After every row comes roughly how far along a hidden order it lies, from 0 to 20.
[ 10  11   9 -11  -5   1   5  -7  19   4   8 -13  -6   8  -4  11   2   5
   3  17   3   4  -6 -18   1 -12  19  11 -37  -8   2  23  17 -14 -11 -12
 -30   1  -6  33  17] : 14
[-21  20 -34  -8  -2   7   4   1  -7   9   8  -6   0 -25   0   2  -5   9
   3   2  22   2  -3 -16 -11   7   5  -3   9  16  16  11   1  -4   5   9
   5  10  17  18  13] : 0
[ -1  17 -10  -1  -1   6   2   3   7  -6   6  -8 -10  -7   0   9  -8   1
 -11   2  -4   3  -5  -4   0  -7   8   5 -20   7  12  20  11 -12  -3 -11
 -21  17   4  24   0] : 15
[ -8   7 -32  -4 -15   3 -17 -28  -1  -2   9 -19   5  -8  -4   1   0  18
  -8   0  37   8   3 -19  10   0  -6   8  -5 -11 -30  34  19  -3  17  16
  -2 -41  10  33  22] : 9
[ 18  -4 -18  -6  16  -7   9 -14   0  -4  18  -8  -6  -4 -18  12  -3  23
  -7  -2   1   4  -3  -7  23  -4   6   6 -22  -1 -13  24   9 -13  -6  -6
 -23   3   4  45 -10] : 11
[ -5   4  -3  18  -1   6  -4  11   0   0   4  -6  12 -29  12  22 -11  -3
 -14  17 -12  -7   1   2  -7   3  16  -9 -16  19  20  40  -1  -4   0  -7
   5  17  12 -11 -34] : 17
[  4  -1 -14   9   8   7   0   8   6  -8  12   1  -8 -10  -5  14 -10   3
  -9   2 -13  -1 -18   3   2   3  20   1 -14   7  13  28   5  -6 -12 -14
 -19  12   1  34 -18] : 17
[ -1  10   2 -15 -20   2 -15 -19   5  -3   7 -13   3  -2   4  11  -8   4
  -7   7   3  14  -2 -26   0 -15   4   5 -24   2  -8  29  17  -8   0  -5
 -16 -11   8   8 -11] : 16
[-12   3  10   9   1  20 -19  -4   2  -8  -2 -12 -11   0  -3  31  -5   0
  10  17  -2 -13 -18 -19  -6  14  -1   5 -11   5  15  38   5  11  -3 -25
 -24  31   5  23 -24] : 17
[ -1   4 -19  -4   1   1   0 -12  -2   2  11  -6   4 -14  -1  12  -3  11
  -5   5   2   1  -6 -12   6   0  10   5 -12   6   4  30   5  -5  -5   2
 -17   9   8  31 -18] : 11
[ -2  16 -50   1  14  -7   8 -16  -4  14   8 -20 -14  -6  -4  17 -10  20
   0   6 -13  -8   6 -37   2  16 -20   5 -21  14   1  13   8  19 -16 -25
 -30  29  27  63 -22] : 11
[-18  26  -5  10   6   7   6  16   1 -10  -2 -12 -18  -7   6  16  -4   8
 -12   3   2 -11  -1   6 -14  -1  15   3  -7   8  19  -4   0  -9   7   0
  -9  21   1  19 -13] : 13
[ -9  18 -27   7   8  16 -24  -8   5   1   2 -25 -11   0   7  11  -6   2
   0   5  10   0  -2 -19   1  12   3  11   1   8  11  25  -1   0 -17 -25
 -24  14   9  36   7] : 11
[ -1  22 -20  -8   0  -3   5  -7  -2  13  14  -7  18 -26   3   2  -4   1
  -8   5  20   5   4 -20   2  -3  13   3 -15  15  17  35  -8 -17   8   8
   5   2  14  16  15] : 5
[  1  12 -13  -6   0  -5  14  -8  -3   4   4  -2   2 -14   1  10   0  16
 -19   4   6  -2  -5  -7   4  -8  16   7 -22   4   2  15   6 -15  -7  13
  -3   4   4  23 -24] : 10
[ -1  12 -31   1  -5   4  -1  -5  13   1  16 -11 -13  -1   6  10  -8  12
  -9   6 -10   1 -10 -15  -5  -3  15   8 -23  -1   2  18  21   2 -10  -7
  -5  -6   5  46 -11] : 19
[ -2  -2  -1  10   7  16 -12  -4  10 -10   9 -12 -14   7   8  17  -6   4
  -3   6   0  -9 -16  -5   5   4  21  14 -11  -4   9  26   4  -5  -9 -13
 -19  17 -10  24 -26] : 20
[ -5  14 -12  -4  13   2   1   1  -1   4  -1 -18  -4  -3  15  24  -7  14
 -12  10 -25  -3  18  -2  -4  -1  16   4 -13  16  19   2  -6 -11 -11 -14
 -24  35   6  13 -44] : 16
[  2  10 -28   2  -2   4   5  14  12  -8  15  -5 -14  -8   7   1  -8   9
 -15  -4  -8   8  -9  12  -1 -10  32   1 -17   3  10  10  15 -15  -2   1
  -8   3  -4  21  -1] : 10
[  6  -6 -39   2  12   6  -7   1   4  -7  16  -5  -1 -12  12   9  -8  13
 -11   0 -15   7 -12   6   5   2  33   3   2   5  11  28  -2 -11  -1 -16
 -12  15   0  21 -32] : 11
[ -2   1   3   4  10  15 -14  11  -2 -17  -1  -3  -2 -17   3  12  -5   5
 -10  -2  -8   3 -11  19   1  -6  23   6  -1  10  19  26 -10 -27   9 -14
 -17  28  -7  -4 -24] : 16
[-12  10 -24  -3  11   4  20   1  -6   7  20   6 -13 -11 -11   7   7  21
   0  -5  19  -6 -21 -15  -5   9  17   4   4   4  14  -5  -2  -2 -10  18
  -2  14   2  40  -7] : 0
[-16  13  -8  -4  -4   8   0  -4   3   2   5  -9  -5   2  15  20  -3  13
 -10   9  -2  -8  -6  -8 -15  -4  17   8 -12   3  10  11   1  -5  20   6
  -7  12   0   9 -33] : 15
[-17  16   8   2 -10  14  -7  -5   8  -5   3 -16 -15   6   1  16  -2   6
   2  12  13  -4 -10 -20 -11   1   8   8 -20  -3   2  19  16   6  -4  -4
  -4   1   2  31 -17] : 15
[  9   0 -19  -2   8   5  -9   1  10  -2  12 -14 -11  -5  -7  14  -7   8
   7   9 -15   9  -6  -8   8   0   7   0 -11   6   8  19  16  -3  -7 -29
 -32  18   6  36  -5] : 10
[ -5  17   9  14   1  19 -16  10  18 -18  -5 -21 -22   9   5  20  -5 -14
  -1  12  -6  -9  -6  -5  -7   0   6   7 -22   2  11  21   9  -5  -8 -30
 -27  18   0  17   4] : 20
[-10  27   8 -11 -12   5   6   5   4  -7  -2  -5 -15  -4 -11  12  -5   0
   0  13  -1   4   0 -15 -11 -12 -12  -1 -23   7   6   0  16  -8  -9  -4
 -21  14  10  22  11] : 10
[  2  11   2  -7   6   9  15   1  10  -4  22  -3 -27   8 -11   5   3  18
  -6   0  12  -5 -24 -14   3  -4  31  15 -15 -11   5   4  14 -14 -26   5
 -19  10 -12  41   2] : 9
[ -5   3  -8  -3   9  -1  19   6  -5  -2  12   4  -3 -12  -3  18  -4  20
 -13   8 -11  -7  -9   9  -3  -4  20  -4 -11   8   8   5   5 -11  19  10
  -7  19   3  21 -39] : 12
[ -8  -2 -38   1  32  11   5   1  -3   4  15 -19 -26   3  -9   9   0  30
  10  -5   1  -6  -9  -4   7  17  15   8  17  -1   0 -12   9   7 -14 -10
 -27  17   1  63  -3] : 3
[ -3  18   4  -2  -2   4   2   2   7   1   1 -17  -2  -3   6  16   1  11
 -12  16  -2  -4  14  -1  -5 -10  14   5 -20   4   9  10   6 -13   7  -2
 -10   9   1   6  -7] : 17
[ -9  22  -7   7  13  17  -1  -6   6  -2   4 -23 -24  10  -6   9   3   4
  11   8  19 -13  -5 -25   3  11  -1  14 -11  -1  12   7   1   1  -1 -11
 -24  17   0  46  25] : 10
[ -2   8 -22   6  -6   7   3   1   5  -5  12  -4  -4 -12   0   6  -4  12
 -11   5   7  -2  -7  -6  -4  -5  16   1  -9  -2   2  20  15  -4   0   8
  -3 -10   4  17   1] : 10
[-11  14 -17   3   0  15 -15   5   0 -25  -6  -5 -15  -4  -4  10  -5   6
  -6  -6   9   8  -6   7   3  -5   7   1   3   4   4  16   2 -20   5  -7
 -19   8   3  12  17] : 8
[-38  -2  25   5 -10  25  -2  37 -18 -25  -2  35  21 -47  24  22  -5  -2
 -29   0   3  -3 -25  58 -27 -17  63 -20  36  23  48  22 -19 -41  34  40
  38  27 -15 -63 -63] : 9
[ 16  -1 -35  16  13   3  -2   3  17   0  21 -17   2 -12   9   4  -2  10
 -18   6  -3   0   1  10  11  -6  22   5 -21  -6  -1  34  11 -15   7  -5
   0 -14  -3  15  11] : 16
[-12  19 -25  19  25   2  13  16  -8  -5   0  -7  -6 -20   3  13  -3  17
 -19   3  -6 -15  13  15   0   5   8  -6   1  16  14   4  -8  -8  -1   7
  -1  25  10  15 -18] : 11
[ -4  -1 -18  -4   8   9  -2  -6   1   1  10 -13 -13   0  -2  19  -4  14
   3   5  -5  -2 -11 -12   6   7  10   8  -3   4   6  16   6   0  -1 -15
 -27  15   2  38 -22] : 11
[ -1  24 -18  -2 -12  -1   3 -11  12   3  12 -17  -8  -3 -11   2  -3   9
  -2  10  19   1   1 -27  -2  -6  -9   5 -31  -4 -12  21  23  -2   5   2
 -12 -20  11  34  42] : 9
[-13   9 -51 -16   5  12 -14  -5  -4   0   9 -11 -23   1   5  10  -9  24
   8 -12  -2  13 -17 -10  -5   8  15   5  15   4   1  -3  17   3  -9 -22
 -29  15  10  47 -18] : 2
[ -7   0 -18  10   3  21 -27  -9   1 -20   1  -9 -17   0  -7  12  -8  -2
   1   0   6  -2 -25 -15   8  11  -3  12  -4   5   9  41   3   4   3 -32
 -35  25   8  32 -18] : 15
[-21  15 -22  -1 -35   4 -18 -27  -6 -10   8  -8  23 -24   3  -9   5   6
 -25   1  63   5  -6 -15   3 -12   9   7  -6 -10 -30  56  13 -17  11  49
  38 -61   6 -18  26] : 8
[ -6  11 -20  -7  12   4   4   3   2   5  11 -15 -12  -4   5  13  -1  18
  -3   8  -8   0  -1   0  -2  -2  19   5  -7   6   6  -4   5  -9 -10  -6
 -15  16   0  28 -17] : 6
[ -4   7 -25  -3  16  -5  19   7   5  -2   6 -17 -16   0  -5  11   8  35
  -6   7 -16  -5  15  19  -5  -6   5  -4 -13   0 -17 -21  21  -4  -3   2
  -9   2   5  35 -11] : 11
[ -1   6 -22  -3   1   6   0   4   8  -2  12  -8  -8 -10  -3   4  -5  16
  -6   3  -1   7  -6   4  -2  -7  12   0  -5   0  -3   8  18 -10   1  -2
 -10  -5   2  24  -2] : 6
[ -9  11 -16  14  12  10   7  15   4  -5  -1 -12 -17  -5   2  23  -5  15
  -7   9 -22  -9   4   8  -7   3  10  -2  -6   4   8   2  11   5  -2 -10
  -7  19   4  26 -20] : 16
[ -8   4 -31  -5   2   5   3  10  -4  -2   9  -1  -6 -21  -8   6  -7  19
   6   1  -6   8  -5   6  -4  -2  14 -13  14  10   4  -2  13  -5  -1  -6
 -12  14  10  24  -8] : 0
[ -1   6 -26   4   1  10  -9 -10  10  -1  15 -17  -9  -4   9   6  -5  12
  -7   2   7  -1 -14 -15   3   4  19  12 -13  -3   3  34  14  -2   8 -10
 -15  -1   2  29 -12] : 18
[ -8   0 -23  -2   1   4   0  -1   2   5   5 -12  -6  -9   7  17  -6  15
   2   8  -8   2  -7  -8  -6   3  12  -1   2   6   5  14  12   5  -6 -13
 -16   6   8  16 -36] : 8
[-15  11 -30  -3  14   4  15   7  -5  14  21  -5  -3 -19  -1   3   0  24
  -3   3  15  -4  -5   2  -8   5  26  -2  15   5  11  -2   5  -8  -1  19
   3   8  -1  17   2] : 0
[ -3   9  -9 -14   5  10  -8 -21   1   7  14 -13  -9   1 -15   5   0   6
  17   7  29   4 -18 -34   9   8  -1  13 -11  -2   4  27   5  -1  -2 -10
 -29   6   1  47  23] : 4
[ -3  11  -7   7   1   6  -3   9  -1 -20   2   3  -4 -16   2  14  -8   0
 -17   2 -13  -3  -8  13   0  -5  18  -3 -10  14  17  24  -4 -16  -1  -9
 -12  27   5   4 -25] : 20
[  2 -20  -5  -2 -12  17 -19  -6   8  -8  16   1  -1  -5   3  23 -12   0
   4   8  -8   6 -42  -6   0   4  25   4  -8   0  10  50  21   3  15 -26
 -21  15  -4  21 -39] : 15
[ -6 -18 -21   4  10  18 -22 -11   0   8  13 -14  -1 -17  10  21  -9  10
  16  13  -6   0 -21  -4   2  15  25   2  11  10  18  38   5   5 -16 -34
 -17  16   3  16 -38] : 11
[  1  18 -40   8   9   9  -3   6   8  -7  17  -9 -17  -9   1   4  -8   8
 -10  -5   4  -1 -16 -11   4   7  19  11  -9   5  22  23  -1  -7 -10 -13
 -16  24   3  42   8] : 8
[  6  15 -39   4   1   3  11 -15  25  13  26 -25 -34  23  -1   8  -3  21
   2  10   2  -8 -15 -38  -6  10   3  21 -41 -16  -7  10  37  25 -25 -20
 -31  -2   4  63  13] : 17
[  7  16 -18  -7  -6   3  -1  13  10  -8  12  -7 -13  -7   3   8 -10   3
  -8  -1 -22  14   0   0  -5 -13  20  -1 -20  11  13   6  13 -18  -5 -18
 -22  23   5  21  -4] : 11
[ -4   1  -5   1   1  10  -8   7   4  -3   9  -2   7 -20   5  15  -6   7
  -4  10  -4   3  -7   9  -2  -1  20  -4   3   8  14  26   3 -13  -1  -6
  -6  12   1  -1 -17] : 10
[-10  16 -37  15   1   1  15  10  11   8   7 -20  -9 -10  12  16  -6  13
  -9  20 -10 -11  18  -2 -17   0   9   2 -15   2   6   6  20   6   5  -6
   0   1   9  20   0] : 15
[  0   7 -19  -9   1   5  -6  -6   3   6   8 -15  -5  -8  -3  13  -2   9
   7  10  -2   8  -2 -13   3  -1   5   2 -10   5   5  18  11  -2 -17 -19
 -21  12   6  39   0] : 6
[ -8  22 -34 -13  15  10   9   2  -2   1  16  -4 -10   0  15   0  -5  19
 -12 -16   1   5  -9  -2  -2  -2  47  14   2   5  17  -2  -6 -21  25   0
 -15  21  -3  38 -20] : 4
[ -8  25 -48 -20 -15   4  -4  -2  12   9  12 -19 -14   4  18  -2 -10  12
   0  -5   0  18 -12 -24 -17  -5  21  10  -4   4  13  -2  22  -4  -4 -10
 -25   1   7  36   4] : 4
[ -1  -4  -3   5   2  14  -9  -2   4 -11   3 -10  -6  -6  -3  16  -7   2
   0   9  -1   0 -14  -2   4   3  10   2 -10   3   6  31   6  -5  -4 -18
 -19  15  -1  19 -15] : 18
[-13  12  -7  -1  -4   1   1  -3 -10  -5   4   0  12 -19   7   9  -2   5
 -23   0  14  -1  -4   0  -3  -7  16   0  -7  11   6  32  -4 -20  -2  21
   9   2   5 -15 -25] : 11
[-10  18 -25  -9 -14   5   2   1  -1   4  14  -3   1 -15  17   9 -10  10
 -13  -1  -3   7  -9 -12 -15  -5  22   2 -12  13  20  14   6 -10  10  -4
  -6  13   9   9 -26] : 7
[ -9  -4 -50  10  19   9   6   3   0  -1   6 -19 -23   7   2  18  -8  35
  -1  -3 -16  -4  -3   6   0  12  13  -1  11   4  -9  -2  18  16  -3 -18
 -34  17   9  43 -33] : 11
[-10  18 -12  -2  16   2   2  -4   2   4   2 -26  -6  -2 -10  12   7  22
   8  16   5   1  22  -5   6  -6  -7  -4  -3   2 -12   3   7  -8  -5  -4
 -19  -4   7  33  27] : 8
[  6   2 -37  -2   1   7 -17 -13  17   3  12 -27 -13   2   0   9  -8  10
  10   7  -3  10  -6 -23   7   5  -2   8 -14  -3  -6  26  23   3 -18 -39
 -33  -2  10  50   7] : 12
[-11  12 -18  -2   0  11   1  -3   2   6  10  -9  -4 -12   9  13  -4   7
   1   7   2  -2 -12 -14 -10   4  17   3  -6   7  18  15   5  -2  -5   2
 -11  14   6  -5 -18] : 5
[ 19   5 -28  12  18  -1   0   4  -1 -11   4  -1  -3 -24  -6  10 -15   4
 -15  -4 -21   2  -5   4  19   1  10  -1 -18  17  12  38 -11 -16  -8 -17
 -22  34  12  33 -16] : 14
[  0  -3   1  -1  13  10  -7   8   8  -3   4 -15  -8  -1   1  22  -3  15
   6  15 -20   2  -3  10   0  -4  13  -3  -4   2   6   2  12  -7  19 -22
 -25   9  -3  23 -17] : 15
[ -4 -11   2  -1   2  18 -12 -12   9   6  16  -7  -4  -3 -13  17   0   3
  20  19  23  -4 -26 -27   7  10   6   8  -8  -7  10  36  14   5  -8 -20
 -31   6  -5  37   7] : 10
[ -4  16  -8  -8 -11   4  -5  -8   3  -1   9  -5  -5  -8  -3  11  -7   3
  -4   4   5   5 -13 -26  -4  -2   9   7 -22   4  10  30  12  -7   5  -3
 -23   8   9  33  -6] : 11
[ -2   9 -17   1   6   4  -3 -19  -1  10  11 -16  -5  -4 -11  13  -2   8
   7  11  19 -10 -10 -35   7  13  -6   9 -14   3   0  34   6   7 -10 -13
 -23  11  10  46   9] : 10
